Each row is shifted at random along 4 fixed directions that mean nothing.
Known rows, with every way that one mark hangs from another:
{k225 k117 k207 {k949 k451 k721}}: [  77 -151  250  301  -57  355   -5 -598  243  197 -413 -266 -309  583
 -283  454  264  249  419 -176   83  263  -52  239  234  175   29  -81
  131 -288   25 -208  446  310 -180 -205 -246 -685  144  194 -191  443
 -356  138 -350 -108  186 -211  400 -386   61  209   28   28  187  338
   30 -214]
{k794 {k682 k347 {k389 k207} {k808 {k594 k317}}}}: [-436  110  158  -57   57 -102  195  -59  132  469   93  -95  245  -76
    4 -207  197 -156 -485 -215 -283 -345  282  222  112 -110 -360  431
  -12   69   19   90  100 -208 -329  264   73  520   39 -193   97  -24
  456   79 -493  388  -12  169  465  312  -41 -369 -114 -112 -206  202
 -105   27]
{k808 {k594 {k317 k451} k361 {k682 k347 {k389 k207}}}}: [ -50   75 -381 -133 -130 -153  246  414  -40 -353  341   71  -37 -283
  182 -216 -122  -71  -17   54   44 -250  137  -48   24 -120 -189   -2
  270  -92  249   72 -181 -478   91  136   96  267 -149  -75  236 -501
  118   69  391   18 -247  301 -162  125 -196  -58  127  -81   -6  -69
  188  347]
{k347 {k682 {k389 {k207 k451}} k794 k808}}: [-142  -84  -27 -129 -138  279  273  -89   10  -63 -129  -13 -199  345
  173 -106 -153  229  137  133  296  167    1  231  224  -62  -78 -154
  112 -234  174  167  299  122 -364   77 -290 -423   -9  -74  -57  103
 -187  371  317   -4 -121  250   54   27 -143   83  204  268   69   89
  374   72]
{k732 {k85 k361 {k572 k347} k721}}: [ 175  -55  103  -97   79  -48 -378  -13 -196  -94  -52  144   45  -57
  -26  -16 -201 -165  -47   61   10 -134  -51 -317 -210  218   66  -96
  -77   63 -121 -105  -24  145  137  -21   32    6 -102 -116  185    8
  -91 -104  -22 -115   82  -10 -212 -142  262  -83   11  -91  -61 -221
 -108   65]
{k85 k361 {k572 {k347 {k682 k389 k794 k808}}} k721}: [ -20   23   64 -147   35  -80 -194  160 -132  -12  -96   53  285 -186
  -33 -182  -99  -66 -296   37  -12 -181   65 -183 -140  -40 -251  287
  -87  -66  -62 -157 -171   63 -208  181   -5   17  -65 -151   71   29
  170  -64  170  104 -132   25  111   53   73 -334  -42  -81  -88 -250
  -16  -66]
{k682 {k389 {k85 k361} k207} k794 k808}: [  16  -75 -218 -157 -174  176  186  113 -210 -249  -43   27 -110   97
  245 -176 -273   84   17  218  233   61  -58   41   73  110  -47 -150
   51  -38  187  177   89  127 -270   60 -201 -260  -72  -75   64   78
 -125  419  396  -40  -65  270 -157   23    5  -21  254  158   27 -160
  311  258]
{k317 {k347 k682} k451}: [-123   28   60   61  206  -65   25  -66  114  -71  221  156 -166  209
   62   24   77  -55  340 -100   23    3    1   65  -60 -100  310 -338
  -11   32 -114  149  141 -169  393  -69  126  282  -70  -22   65 -268
   23 -263  -87  -54   96  194  -70  105  -45  249  -82   30   34  421
    2  -29]
{k361 {k572 {k721 k347} {k808 {k594 k317}}}}: [ -44   82   29  -86   25 -240 -129  184  -93   98  141   51  234 -344
  -26 -117  -32  -55 -300  -43  -49  -88   10 -183 -158 -155  -83  129
 -180   15  -52    3 -203  -68  104   54  106  183   20  -81  148  -74
  141 -262   53   87 -191  -36   15   15  -21 -162  -89  -99  118 -139
  -84    1]
{k572 k347 k389 k721 {k808 {k594 k361 k682}}}: [-118 -103  163 -139   15  -86 -159  143  -69  -57  159  137  146 -200
   11 -218  -10  -18 -218   31  139   98   18  -72 -204 -192   16   32
 -178 -177   10  117 -118   88  -42  -56  -35  -21    8 -222  148  -88
  -86  -33  349  -10 -257  156    1   77   88 -125   72  133  148 -177
   74  116]
{k317 {k594 {k682 k347 k808}}}: [ -41  135 -454   48  -64 -151  286  385   24 -282  175  -54   56 -276
   18  -60  -95  176  -60  108   91 -124   48  160   39  -46 -236  197
  352  -24  217   17 -209 -210 -224  400   41  -67  -67  136    5 -171
  271    4  415   97 -203   84  -74  174 -196 -104  221 -117  -25 -187
  294  139]
{k361 {k572 {k347 k682} k808}}: [ -78   -7  -51  -87   47 -241   90  140  -27  199  135   18  176 -196
   69  -87  111  154 -284  105  118  388 -150   -4 -136 -228  191   28
 -271  108  -92  240 -215  297  -77  -26   46    9  128  -50   28  265
   33 -110  382   34 -167  -46   30  206   -8  -34  -37  145  348  -73
    2 -131]
{k225 k117 k207 {k732 {k85 k572}} {k949 k451 k721}}: [ 488  -42 -443  179 -167   21   40  152  -26 -373 -233 -216 -230    4
  -98  530  -44   60  492  132  106  118 -147  -61   84  325   16  -93
  295   15  162 -327 -146  -44  123 -154   49 -473  -32  457  -51   83
 -217  104  157 -298  131 -417 -250 -421   42  239  172 -222  122 -237
   74   77]
{k85 {k361 k572} {k721 {k347 k682}}}: [  68  -72  280  -56  105  -10 -354  -78 -138  -16  -96  127   32   48
 -116  -14 -136    9   20  -42  102  -23  -38 -259 -190   50   54 -114
 -130 -123 -152 -122    5  180   72  -37  -35 -145  -34 -128   81   82
 -169 -232   16  -77  -31    3  -12 -106  110  -56 -109   -7   73  -64
  -43  -53]
{k317 k347 {k451 k225} {k594 k808}}: [-166  267 -153  170  121 -153  213  -73  255   -8  162  -43   51   30
  -90  -57  287  139   53  -57 -165   -7   93  210  -27 -191  -25  149
  174  109   54   -7 -142 -198   85  190  123  195   15  104 -202 -130
  291 -213   81  113   11   44  191  195 -185   86  -81 -155  -96  385
   75 -181]
{k451 {k225 k207 k732}}: [ 115   35   23   76  -61   58   40 -158  155   -3  -89 -107 -238  224
   11  285  -26  -58  341    0   -4   48  -52  131  134  208   86 -172
  155   46    9  -56  173  -80  130 -108   18 -149   34  115 -124   15
  -79   32 -260 -116  171 -210  -65 -126  -47  213  -86  -76  -73  231
  -22   19]
{k347 {k682 {k389 k732} k794 k808}}: [ -97   41 -204  -30  -56   53  251  341  -28 -122   46    9  131 -144
  133 -156  -76    5 -114   10   10 -174   69  142  134 -154 -188  181
   40  -53   68   61  -60 -204 -163  215  -11  133  -91   33  -42 -176
  271   87  121  175 -118  137   23  196 -187 -163   74   86 -133 -137
   88   24]
{k361 {k572 k347 {k389 k85} k721 k808}}: [ -93   35  209  -75   81 -123 -147  -21  -52  287   42   42  338 -315
  -22 -270  195   68 -568   34 -124  235  -86 -122 -234 -200   49  246
 -442  161 -114   91 -282  390 -179 -106  -14  134  171 -177  -19  341
   24  -36  162   91  -60  -41  166  171  105 -208 -125  178  192 -232
 -178 -142]
{k451 {k225 k207 {k732 k389} {k949 k117 k721}}}: [ 195  191 -356  284 -122 -142  279    2  145  217 -204 -403  121 -209
 -168  358  301  103  -89  -20 -319   95  -45  139  151   57 -199  481
  159  247   87 -333 -363  -77 -105   54  161  -50  215  475 -335  274
  255   31 -168   57  165 -595  222  -83 -140   46 -113 -306  -58  -91
 -216 -298]
{k85 k361 {k572 {k389 k732} {k808 k594}} {k721 k347}}: [  73  -64 -102 -185   74 -250 -193  371 -320  -69   85  129  284 -484
   75 -205   10  -70 -332  143   78  148 -115 -407 -398 -104  190  -12
 -425  260 -117  151 -495  211  100  -49  127  218   17  -62  156  132
    5  -68  414 -104 -119   -8 -226   78  218 -118   11   48  170 -393
 -105   83]
{k721 {k347 {k682 {k389 k732}}}}: [-102   -1  131    8  127  -37   13   43  -21  198  114   90   77   26
   42  -42  100  -98  -48 -153  -83   -6   16    9  -29 -149  165  -42
 -284   89 -149  132  -20   19  150  -85   93  374  -12  -60    1   32
  118 -219 -278  105   47   47  104  177  -38  -47 -190  113   17  150
 -211 -116]
{k808 {k594 k317 k361 k682}}: [-132  -27 -125  -47  -48 -153  153  104    1  -35  247   45    0  -79
   62 -169   21   82  -57  -10   66   17   39   49  -40  -94   14   12
  136  -77   17  168  -18 -163   14  107   40   91  -38 -103  156 -175
  104  -13  246  114 -117  221    0  203  -38  -43   92  -72  102   53
  122  174]
{k594 {k361 {k572 k721}} {k682 k347}}: [  73   18   78   49 -159  179 -127   31   47 -313 -118  -23   59  -80
 -191 -137 -297  231 -153   22  118 -215   80   44   50   62 -498  255
  463 -440  261 -301   43   -9 -502  221 -274 -594  -55 -109  -48 -114
 -171  160  360   15 -278   61  102 -110 -144 -217  157  -33  -72 -350
  296  128]
{k361 {k572 {k389 k732} {k721 k347} {k808 {k594 k317}}}}: [  47  -12   92 -111  -25   37 -268  225 -181 -133   24  112  196 -362
  -52 -200 -134  -36 -279   18   33 -170   27 -238 -164 -150 -208  108
 -166 -166  127  -58 -177 -104  -30  -14  -82  -34  -68 -120   63 -161
  -81  -98  167  -21 -265   23 -124 -136  -68 -166    6  105    2 -421
   19  120]
{k572 {k347 {k682 k794}} k721 {k808 {k594 k317 k361}}}: [-104   14  121 -116  -47  -42 -224  215   -4  -68   22   86  174 -213
  -97 -175 -199  -47 -289  -20   80 -322  138   -3  -15 -204 -433  309
  162 -426  163 -153   46 -218 -144  235 -120 -147 -159 -226  134 -316
   81 -135  202   96 -416   98   79 -120 -125 -279   91  -30  -69 -299
  163   34]
{k451 {k225 {k949 {k721 k347}}}}: [  98   -9 -159  182  -75  -53  199 -209  -18  171  -86 -183  -78  164
  -74  182  144  263   79  -29   13  390 -127   76  110   27  144  -18
  -29   65  -58    4  -37  209  -12  -79    2 -243  211  232 -162  343
  -46   31   29   27   90 -188  146   22  -19  187  -69 -115  250  205
  -58 -209]
{k225 {k732 k85} {k949 k117}}: [ 222 -181  -36  158  -45  136  -28 -159   56  -69  -98  -58 -218  244
 -139  293  -53  -14  335  -24  -21    4  -71   82  144  253  112 -126
  202  -90   -6 -159  239   -4   98 -142  -13 -215  -27  193  -41  -26
 -143   11 -279  -90  196 -185 -128 -241   87  212   46  -43  -56    6
  -55  -36]
{k85 k361 {k721 {k347 k682}}}: [  14 -140  326  -49  127   55 -324 -199 -106   49  -90  141 -106  244
  -83   24 -133   -7  142  -66  151   19  -48 -166 -129   87  173 -236
 -111 -149 -182  -29  202  217  116  -61  -71 -154  -50 -149  101   99
 -205 -195 -116  -85   37   78  -12 -115  149   43  -77   41   63   85
  -38  -43]
{k361 {k572 k347 {k389 k732} {k808 {k594 {k317 k207}}}}}: [ -39   11  -92 -190   76 -214  -81  361 -171 -104  314  153  181 -429
  146 -204   76 -172 -181   90   19   17  -14 -247 -242 -261  127  -84
 -320  126   -4  228 -318 -218  310 -150  160  447  -54 -114  173 -248
   54 -158  238  -38 -188  124 -269  102  -17  -55  -67  110  120 -164
  -65  146]
{k389 {k207 k451} {k732 k85}}: [  21  -23  157   -5   60  190  -82 -176  -22  -60   12  137 -299  168
  105   80  -69 -212  247  -30  -47 -210   17  -79   79  133  196 -367
  -93   86   22  106  256  -94  415 -107  -10  235 -107   -9   81 -182
 -219   89 -422 -191  192  144 -289 -189   68  208   59  199 -198  135
  -74  134]
{k207 {k451 {k225 {k732 {k85 k572} k389}}}}: [ 242   -8 -114  -43  -55   93  -59  -40   -9 -198  -90  -32 -172  169
   53  174 -198 -147  329  156   53   16  -69  -45   54  242  122 -265
  153  162   38  -48   82 -101  166 -154   16 -114  -66   85  -48 -113
 -188  148  -10 -203  161 -163 -342 -167   91  255   55 -121 -151    4
   24   75]
{k721 {k347 {k682 {k389 k85 k732}}}}: [-210  -29  323   21  122  101    3 -254   56  521  -92   -1  165  215
  -61 -206  231  121 -355 -128 -100  209   -4  160  -26 -168   87  187
 -278   73 -150  139   90  411 -332  -84 -135  106   79 -199 -153  482
   35   16 -246  219   98   54  419  249   21 -143 -170  206   50  114
 -176 -276]
{k347 {k682 {k389 {k207 k451} {k732 k85}} {k794 k808}}}: [-229 -160   99 -192  146   45  180  -11  -75   54  164  193 -186  341
  292 -150   39 -178  227   31  145  172  -12   24    9  -83  504 -501
 -343  202 -197  463  233   57  305 -225   62  438  -81 -146  209  -65
 -106  198  -49  -21  204  420 -166  233  168  190   53  269   61  385
    3  130]
{k572 k347 k721 {k808 k594}}: [ -99  -44 -125 -162   85 -445   58  279 -141   82  387  129   55 -263
  217  -86   30 -152 -124   61   80  260 -134 -177 -215 -125  452 -257
 -386  297 -229  360 -221  108  430 -128  278  467   61  -67  354  -42
  101 -173  220  -31  -46  125 -223  196  194   81   -9    0  350  117
 -119  105]
{k225 {k732 k85} k949}: [  51  -28  -63   99  -53   -6  153 -210   98  298 -106 -140  -35  144
  -33   80  119  175 -105   27 -118  270 -102  158  107  135   98  131
   92  160  -52   -3   50  273 -210  -26  -41 -138  116  133 -160  377
   24  162 -139   63  217 -200   91   65   64   84   -9   -7   47   12
  -80 -124]
{k361 {k572 k347 {k389 k207} k721 {k808 {k594 k682}}}}: [ -53  -69   68 -219  133 -300 -174  347 -217 -190  397  280   48 -402
  182 -113    9 -297   -1   45   93  -11  -13 -355 -326 -163  321 -313
 -504   75  -98  247 -305 -151  604 -201  268  520  -44 -118  373 -358
  -73 -252  193 -149 -158  186 -361   57  138   16  -24  155  187  -80
  -79  250]
{k85 k361 {k572 k389}}: [ -53  -75  163  -46  117  -58  -80 -169  -75  194   57   62  132  -53
   46 -118  171   21 -132   -3  -57  266  -94 -124 -212  -22  284  -91
 -368  246 -224  212  -95  290    8 -134   47  166  145 -108   20  268
   -4  -39   12    8  143    9   36  206  205  -10 -125  105  135   31
 -172  -59]
{k721 {k347 {k682 {k389 {k85 k572}}}}}: [ 168   30 -274  -37 -191  112   67  204 -134 -148 -155  -31   82 -121
   43  -93 -225  289 -182  183  173  133  -86   47   25  -15 -254  168
  156 -113  221  -77 -168  228 -519  123 -226 -490   -7    5 -158  246
  -82  105  520   -1 -218  -94   -1  -11 -203 -133  139   86  105 -461
  216  -12]
{k682 {k389 k732} k808}: [  17 -126 -242  -80 -114  121  285  150 -143 -213  105   35 -128  126
  241 -129 -181   90  108  130  204  206 -122   57   89   39  202 -285
  -27   64   58  295   79  101  -99  -79  -90  -76  -28   -2   59   32
  -88  310  305  -27   29  255 -210  137  -13  117  155  180  137   26
  171  221]
{k794 {k808 {k594 k317}}}: [-275  -44    9  -60   58 -195  173  -83   13  290  226   12   10   49
  115 -102  118  -46  -83  -82  -41  100   29   88  -14  -41  196  -96
 -106  191 -190  326  147  -59   95   37  131  373   66 -116  182   -6
  236  -47 -169  192  112  202   65  279   99    5  -31  -92   85  326
  -63   95]
{k389 {k85 {k361 k572} {k721 {k347 k682}}} k732}: [  18   78   -8  -44  150 -278 -146  227 -181  140   54   88  297 -405
  -21 -257  154  -19 -463   28 -169   37  -87 -321 -308 -105  153  197
 -367  366 -228   10 -491  246  113    5  161  440   13  -64   52  237
  133 -134  124   55   74    3   -9  203  140 -198 -138    1   73 -255
 -272 -116]
{k572 {k389 k207 {k732 {k85 k361 k721}}}}: [  19 -166  168  -97    1  255  -88 -267 -184   89 -155  105 -138  116
   96 -221  -10  183 -186  144   80  254 -137 -135  -95  100  186 -160
 -214   60   48  168   59  468 -214 -119 -260 -227   41 -117  -27  389
 -374  369  134 -144  146  168 -129  -58  146   84  122  400   67 -222
   34  116]
{k207 {k451 {k225 k949}}}: [ 212   97 -377  130 -220   41  229   58  116 -302  -53 -129 -244  -61
   45  240  -22   75  316   72  -23   -3  -42   38  276   86  -56 -110
  233   24  130 -129  -56 -194  184   41   42 -176   76  295 -144 -187
  -44   69  126 -153  -18 -172 -177 -185 -180  212   77  -90   18   83
   62   -7]
{k732 {k85 k361 k572} k389}: [  36 -215  437  -82  161  271 -394 -410  -96  161 -176  111  -28  447
  -61  -19 -161 -162   95    8  109   50  -55  -72 -164  252  244 -289
 -109   34 -148   98  407  324  -73 -206 -178 -175 -108 -252   85  213
 -307  108 -271  -98  244   64  -68 -122  384   60   44   58 -118    3
  -52    7]
{k361 {k572 {k347 k682} k721 {k808 k594}}}: [-186  -20  643  -27  286 -113 -497  -40   83  200  114  212  213  -71
 -189   18   38 -435  -89 -305 -157 -424  200 -136 -169 -150  -32   52
 -298 -196 -251 -107  160 -220  413  -62  172  477 -106 -269  225 -373
  126 -523 -604   78  -82   15  144  -61  132 -207 -247  -38 -167  127
 -278 -145]
{k225 k207 k732 {k949 k721}}: [ 112  -93  -74  122 -146  122  233 -382   33  208 -274 -265 -257  462
  -33  253   34  444  197  108  215  626 -214  205  119  200  169 -101
  204  -24   69   23  199  472 -379 -147 -236 -740  198  214 -207  656
 -316  376  191 -108  193 -208  106  -81   22  309   99   20  307  112
  205  -56]
{k207 {k451 {k225 k117 {k732 {k389 {k85 k721}}}}}}: [ 426   43 -501   52 -297  126   81  194  -36 -501 -194 -129 -262  -98
   27  198 -282   68  258  277   38  -43 -104  -74  220  281 -173  -37
  434   36  287 -296 -159 -146  -11   27  -63 -416  -46  298 -173 -164
 -201  278  355 -265    4 -249 -437 -348 -130  218  222 -120 -125 -330
  173  130]
{k594 {k682 {k794 k808}}}: [ -96   48 -293  -27  -49 -138  228  299  -52 -201  212   29    1 -185
  171   -7  -87  -46  132   28   92 -131   38   94   37  -21    4  -54
   76   14  -43  157  -37 -307  145  230  152  179  -37  108   85 -316
  276  -73  112  129  -80  136 -163  192  -72  -42  127  -96  -89   32
  106  172]
{k451 {k225 k117 k732 k949}}: [  39  -22   91  268  -41   32  111 -375  310  350 -155 -215  -82  201
 -229  251  346   56   46 -162 -331  121   12  211  275   86   11  228
   59   57 -101 -183   95   50   12  -77   55    4  189  217 -297  185
   99   -6 -537  101  230 -335  292  -48  -15  100 -208  -85  -63  316
 -264 -337]

Rows:
[ 153   30 -237  132  -34 -112  168  -26  161   29   16 -142 -132   11
  -17  222  262 -144  208   28 -248  136  -62    0  150   95  263  -61
  -40  388  -93  -47 -167  -85  389 -206  233  326   88  266 -124  -25
   35   66 -198  -96  269 -240 -121  -31   88  251  -83 -136  -16  235
 -241 -136] : {k207 {k451 {k225 k117 {k732 {k389 k85}} k949}}}
[ 176   73 -298 -106  -54 -100  -15  481 -191 -326   33  145  107 -488
  162  -97 -166  -74 -205  176   -6 -195  -34 -230  -86  -62 -135  134
  -55   37  134  -62 -395  -45   30  164   74  118 -103   42   77 -162
   80  -40  414 -120 -183  -37 -271  -44 -130 -177  122  111  -22 -557
   36   82] : {k347 {k682 {k389 {k85 k361 {k572 k808} k721} k207}}}
[-219  162  -32   -2   82   70  194  -75  186    2   43    9   16  213
   75 -186  102  146   68   -1   -4   45   91  243   55 -242  -91   41
  201  -52   47   33   63 -119 -196   68  -64   37  -12  -71 -176  -64
  138   -2  139  106  -30  203  235  190 -256   37  -68   25  -45  311
  164 -134] : {k317 k207 {k347 {k682 k389 k808}} k451}
[ -85   80 -255   20 -165   -7  196  261   39 -117  -11 -112  102 -219
   -7  -70 -147  134 -190   28   83 -247  146  217  128    3 -476  343
  436 -232  217  -92   -4 -241 -442  418  -90 -239  -54   47  -11 -167
  233  120  202  186 -273   26   99   80 -175 -217  226 -129 -162 -262
  266  125] : {k808 {k594 {k682 k347 k794}}}
[ 161  -21  248   74   42  169 -255 -282  189  -14 -222  -44 -245  336
 -140  375  -21 -274  455  -73 -103 -178   60   -9  102  295   66 -192
  151   17  -63 -238  298  -90  281 -182   33  -54  -69   77  -50  -69
 -172  -33 -563 -212  274 -220  -81 -341  161  177  -59 -115 -241  191
 -122  -17] : {k225 k117 {k207 k451} {k732 {k85 k361}}}
[-147  -84  184  -88   76  -95  -49   15  -13  -71  235  116  161  -53
  -37 -223  143   78  -61    7  155  210   15  -39 -248 -198  154  -32
 -190 -136  -81  176 -130   77   44  -97   11   32   13 -198   62  -28
  -81  -92  369   58 -169  232   75  275  102  -87  -41  118  146   49
   68   78] : {k594 {k361 {k572 k347 k389}} k682 k808}
[ 295  -51   93  224    8  195 -240 -215   10  -87 -274 -170  -98  216
 -262  389  -27 -135  318 -103  -95 -178   13   29   87  274 -127   73
  195 -115   46 -369  159 -155   83 -152  -16 -244  -54  175 -132  -37
 -119  -36 -434  -89  185 -336   19 -349   81  108  -56 -257 -236  -32
 -123 -117] : {k949 {k451 {k225 k117 {k732 {k389 {k85 k361}}}}} k721}
[ -34  177 -183   50   50  -29  136   39  120 -233   85   51 -179   63
  100   53   12  114  294   67   51    5   13  101   52 -116   19 -164
  252    8   87    6  -25 -206  136   73   38    4  -35   99  -94 -224
    2 -111  208 -109  -43   72 -106   13 -252  184   31    1   18  199
  194  -15] : {k317 {k207 k451} {k347 k682}}
[-183  -28  448   34   63  322  -83 -619   97  615 -280  -68    1  372
  -61  -67  100   91 -323  -67 -135   71   14  221   70  110  -65  156
  -57   37   38   64  378  425 -450   26 -297 -193   73 -165 -181  525
 -135  255 -511   99  218  -36  323  -44  107  -50   10  221 -179   24
  -82 -163] : {k732 k85 {k389 k207}}
[ -33 -142  -75  -67 -104  221  212    7  -46 -123  -32   49 -157  303
  168  -76 -195  215  180   85  289  214  -71  190  151  -24   61 -210
  103 -225   62  179  267  130 -289   -4 -218 -386  -35  -50  -16   48
 -143  195  330   25  -75  190  -28   86 -116   87  151  224  138   25
  273   66] : {k347 {k682 k389 k794}}
[ 148  -31  -13  219  -90  155  109 -395  164  163 -266 -262 -177  356
 -191  315  158  119  238  -37 -126  226  -27  139  267  136   15   53
  168   22   24 -201  142   58  -30 -150  -51 -289  160  278 -292  203
 -143  190 -252  -55  215 -322  116 -184   10  276  -46 -135  -36  235
  -69 -257] : {k207 {k451 {k225 k117 {k732 k389} {k949 k721}}}}
[-111   94 -101  -68    8  -44  280  -11   -6  263    7  -44   57  -94
  156 -247  167   59 -453   55 -202  105  -18  -40   52  -40   47  145
 -148  370   22  144 -187  286 -227   14    6  336   93  -26   21  334
   53  373    6   62  160  117  111  216   35  -69   -4  173   48   -9
 -133    5] : {k682 k347 {k389 {k207 k451} {k732 {k85 k721}}}}
[  26   30    3  -25  -69 -125  -89  195 -127 -152  116   65  172 -319
    1 -136  -90   30 -168  -27  -25  -14   19 -173 -165  -50 -104   41
  -68   21   31  -52 -290  -28    0  -16   40   42   44  -81   83  -83
   -8  -81  260  -15 -133   30  -22   69   12 -125  -26  -58  110 -189
    4  147] : {k808 {k594 {k361 {k572 k389 {k721 k347}}}}}
[ 140  -15  120  182 -128  345  -85 -243  241 -149 -303 -152 -321  268
 -128  421   16   21  472 -106   94 -165    9  174  221  219 -171 -129
  265 -308  176 -263  368  -39  -36  -46 -196 -539  -39  133 -117   13
 -263   25 -309 -198   25 -184  122 -479  -85   95   76   30  -42  127
  100   28] : {k225 k207 {k949 k451}}
[ -33 -112  308 -141  200  -52 -310   21 -149  180  -62  156  235  -16
  -60 -167   34  -97 -246  -21   53   84  -54 -250 -275 -133  191    4
 -416   38 -231   79  -99  345   -4 -106    4  128  -29 -208   81  233
  -55 -142   29   -7  -33   26   77   49  199 -156 -132  121   88 -106
 -169 -168] : {k85 k361 {k572 k808} {k721 {k347 {k682 {k389 k732}}}}}
[ -26   14  224  125  -27  136   53 -451  314  309 -220 -191 -222  387
 -114  295  210   48  247  -80 -114  180   -7  204  195  140   84  -46
   94   68  -54  -85  275  156  -38 -143  -59 -177  150  103 -215  294
 -121  105 -442  -68  251 -232  204 -137   30  200 -106    9  -29  378
  -77 -157] : {k225 k117 {k207 k451} k732}
[  66   -9  182   12    7   62 -239 -178  -90   82 -149   26   35   39
 -100   21 -119   77  -70  -42   18  -47  -40 -133  -84  126  -77   18
  -30  -71  -53 -127   61  206 -113   63 -101 -230   28  -59  -24  192
  -85 -103 -117  -10    7  -79   55 -125   64  -78  -57  -32  -20  -81
  -47  -58] : {k85 k572 {k721 k347}}
[ -71    7 -156  -15 -186  172  171  121    1 -173  -79  -93    6   28
   58   -6 -306   24  -49    8   86 -241  129  252  235  147 -424  120
  384 -162  214  -32  221 -143 -544  248 -140 -252  -15  -27  -23 -139
  122  245   40  136 -115   84   50   42 -144 -200  171  -97 -179 -107
  242  229] : {k794 {k682 k347 k389} k808}
[ 271  -26 -168  238 -141  122  108 -195   96 -182 -179 -208 -264  225
 -173  415  -16   88  467  -28  -33   31  -28   84  275  168  -52  -67
  303 -132   77 -291  139 -188  151  -99   14 -341   97  353 -190 -105
 -135   41 -146 -127  113 -307  -70 -290  -95  318   -4 -203  -53  155
   11 -145] : {k207 {k451 {k225 k732 {k949 k117 k721}}}}
[ -85    6   44  -94   57 -290  -26  131 -107  177  164   49  199 -220
   49 -114   32   18 -248    4   49  241  -93 -146 -215 -137  213  -60
 -328  181 -185  185 -219  216   97  -76  126  169  121  -73  157  162
   47 -153  180   40  -86   -1   17  150  120  -39  -72  -20  296   13
  -82  -25] : {k361 {k572 {k721 k347} {k808 k594}}}
[-158  249 -626 -118 -193 -198  563  367   43   48  146 -207  271 -409
  162 -391  101  363 -551  212  -26  102   40  204  118 -283 -425  571
  318   71  227   74 -403 -109 -661  393  -33   -7   86   49 -115  137
  432  252  638  341 -280  106  235  412 -380 -297   87  -87  104 -251
  217   32] : {k594 {k317 k207} {k682 k347 k389 k808}}
[-212   95   99  -68  192   76 -139    8   97 -340  252  187 -143  244
   15  -88  -83 -284  523 -120   83 -563  247   63  -12 -125  -88 -238
  262 -338   11  -10  364 -794  488  104   81  314 -323 -133  140 -818
  155 -291 -271   83  -92  432 -105  -39 -144   66  -34 -170 -363  443
  175  156] : {k594 {k317 k207 k347 k451} {k682 k794 k808}}
